Below are the code and all the weights of a small trained network. Each question names an input and a class and asks about switching units off, where a switched-off unit gives its printed mean instead of its output.

import numpy as np


def w(rows, s, z=0):
    codes = np.array(rows[::2]) - 128.0
    scale = np.full(codes.shape[1], s)
    scale[-1] = z or s
    return codes * scale


def f(y):
    return y / 2 * (1 + np.tanh(0.7978845608 * (y + 0.044715 * y**3)))


def log_softmax(a):
    a = a - a.max(-1, keepdims=True)
    return a - np.log(np.exp(a).sum(-1, keepdims=True))


def net(x, mask):
    res = np.array(x, float).reshape(1, 5) / 4 @ E
    y = f(res @ A[0][:, :-1].T + A[0][:, -1])
    res = res + np.where(mask, y, B[0][:, -1]) @ B[0][:, :-1]
    return log_softmax(res[-1] @ U[:, :-1].T + U[:, -1])


A, B = {}, {}
E = w([
[67,109,214,200,168,103,88,148,87,89],'x0',
[186,60,147,156,167,69,181,230,142,189],'x1',
[129,140,137,115,138,127,132,128,117,137],'x2',
[127,117,117,137,124,134,117,130,121,129],'x3',
[143,179,143,201,9,98,60,143,138,186],'x4',
],0.015)
A[0] = w([
[45,179,96,93,95,189,95,50,100,98,104],'neuron 0',
[30,87,248,217,165,102,109,132,71,86,154],'neuron 1',
[99,83,159,48,195,152,149,120,113,55,72],'neuron 2',
[93,131,86,116,147,118,130,116,101,116,1],'neuron 3',
[94,32,84,80,230,185,186,138,121,82,45],'neuron 4',
[62,141,172,149,164,89,105,153,100,77,169],'neuron 5',
[127,183,141,187,69,158,90,123,162,216,44],'neuron 6',
[117,114,122,128,108,71,124,133,130,128,39],'neuron 7',
[105,121,161,144,110,130,153,141,132,98,63],'neuron 8',
[59,169,151,108,115,189,89,78,145,62,123],'neuron 9',
[178,57,133,140,156,113,181,169,160,210,130],'neuron 10',
[137,178,188,175,29,70,95,162,141,168,60],'neuron 11',
[161,139,13,59,98,146,170,131,171,173,156],'neuron 12',
[197,49,172,155,155,61,164,199,128,165,121],'neuron 13',
[219,140,38,79,101,141,151,101,163,152,147],'neuron 14',
],0.014,0.0063)
B[0] = w([
[162,54,86,191,91,59,229,48,66,71,207],'neuron 0',
[73,60,211,42,185,124,19,60,149,217,240],'neuron 1',
[207,192,110,112,103,175,91,149,192,106,208],'neuron 2',
[143,132,118,139,116,158,137,112,113,83,138],'neuron 3',
[143,253,104,168,127,220,95,195,193,40,236],'neuron 4',
[81,119,199,82,158,172,163,89,137,161,187],'neuron 5',
[146,175,65,128,173,165,102,215,198,69,195],'neuron 6',
[102,124,112,195,141,146,141,135,136,118,137],'neuron 7',
[137,105,141,83,115,139,141,147,136,119,137],'neuron 8',
[143,89,98,165,72,36,179,110,45,114,194],'neuron 9',
[131,66,73,157,55,62,178,141,51,104,226],'neuron 10',
[150,213,55,131,155,210,92,212,168,57,224],'neuron 11',
[45,71,193,92,169,109,79,135,179,225,212],'neuron 12',
[162,83,94,177,42,54,194,77,38,132,251],'neuron 13',
[41,61,195,56,164,142,40,82,143,168,204],'neuron 14',
],0.012,0.03)
U = w([
[48,69,172,72,193,103,51,78,161,208,254],'0',
[167,87,32,219,71,29,223,82,60,89,74],'1',
[178,250,32,166,152,196,103,182,208,45,33],'2',
],0.014,0.0072)

Each question gives the input, the list of numbers given to net, and the class t.
The units are the neurons (one row each of A and B). Each row of codes is followed by its name. A weight is (code - 128) times the scale printed after its matrix; where a second scale follows, it is the last column's (A, B and U).
mask holds one flag per neuron, in row order. A switched-off neuron (its flag False) gives its mean, the last column of its row in B, instead of its output. The means were averaged over made-up inputs and are rounded, as every weight is.
A unit's drop is (log p(t) with every unit on - log p(t) with that unit switched off) / (log p(t) with every unit on - log p(t) with every unit switched off).
unit that matters most: the unit with the biggest drop
top k neurons: the k neurons with the biggest drops, biggest first
drop of u: that unit's drop, to one decimal
input [5,6,-1,1,7], class 2: unit that matters most -> neuron 11
input [2,-6,5,-6,-6], class 1: top 3 neurons -> (neuron 0; neuron 9; neuron 11)
input [-8,1,-4,4,6], class 0: top 2 neurons -> (neuron 14; neuron 12)
input [-3,-3,-1,-8,2], class 0: top 3 neurons -> (neuron 13; neuron 10; neuron 14)
input [-7,-5,1,-8,-1], class 0: top 2 neurons -> (neuron 14; neuron 12)
input [-1,0,-7,3,0], class 0: top 2 neurons -> (neuron 4; neuron 13)
input [5,-7,2,-5,-6], class 1: top 2 neurons -> (neuron 0; neuron 9)
input [3,-1,7,4,4], class 2: top 2 neurons -> (neuron 11; neuron 12)
input [5,7,6,7,-6], class 1: top 2 neurons -> (neuron 13; neuron 10)
input [-1,-8,-8,4,-8], class 1: top 2 neurons -> (neuron 0; neuron 9)
input [-1,2,-7,-4,3], class 2: top 2 neurons -> (neuron 0; neuron 1)
input [2,6,8,-8,-5], class 1: top 2 neurons -> (neuron 13; neuron 10)
input [-7,-8,0,6,4], class 1: top 2 neurons -> (neuron 0; neuron 1)
input [3,3,1,6,-6], class 2: unit that matters most -> neuron 4
input [5,7,-8,7,-8], class 2: drop of neuron 4 -> 6.5
input [-4,4,6,-7,6], class 2: drop of neuron 11 -> 2.0
input [2,2,5,3,-3], class 2: drop of neuron 0 -> 0.6
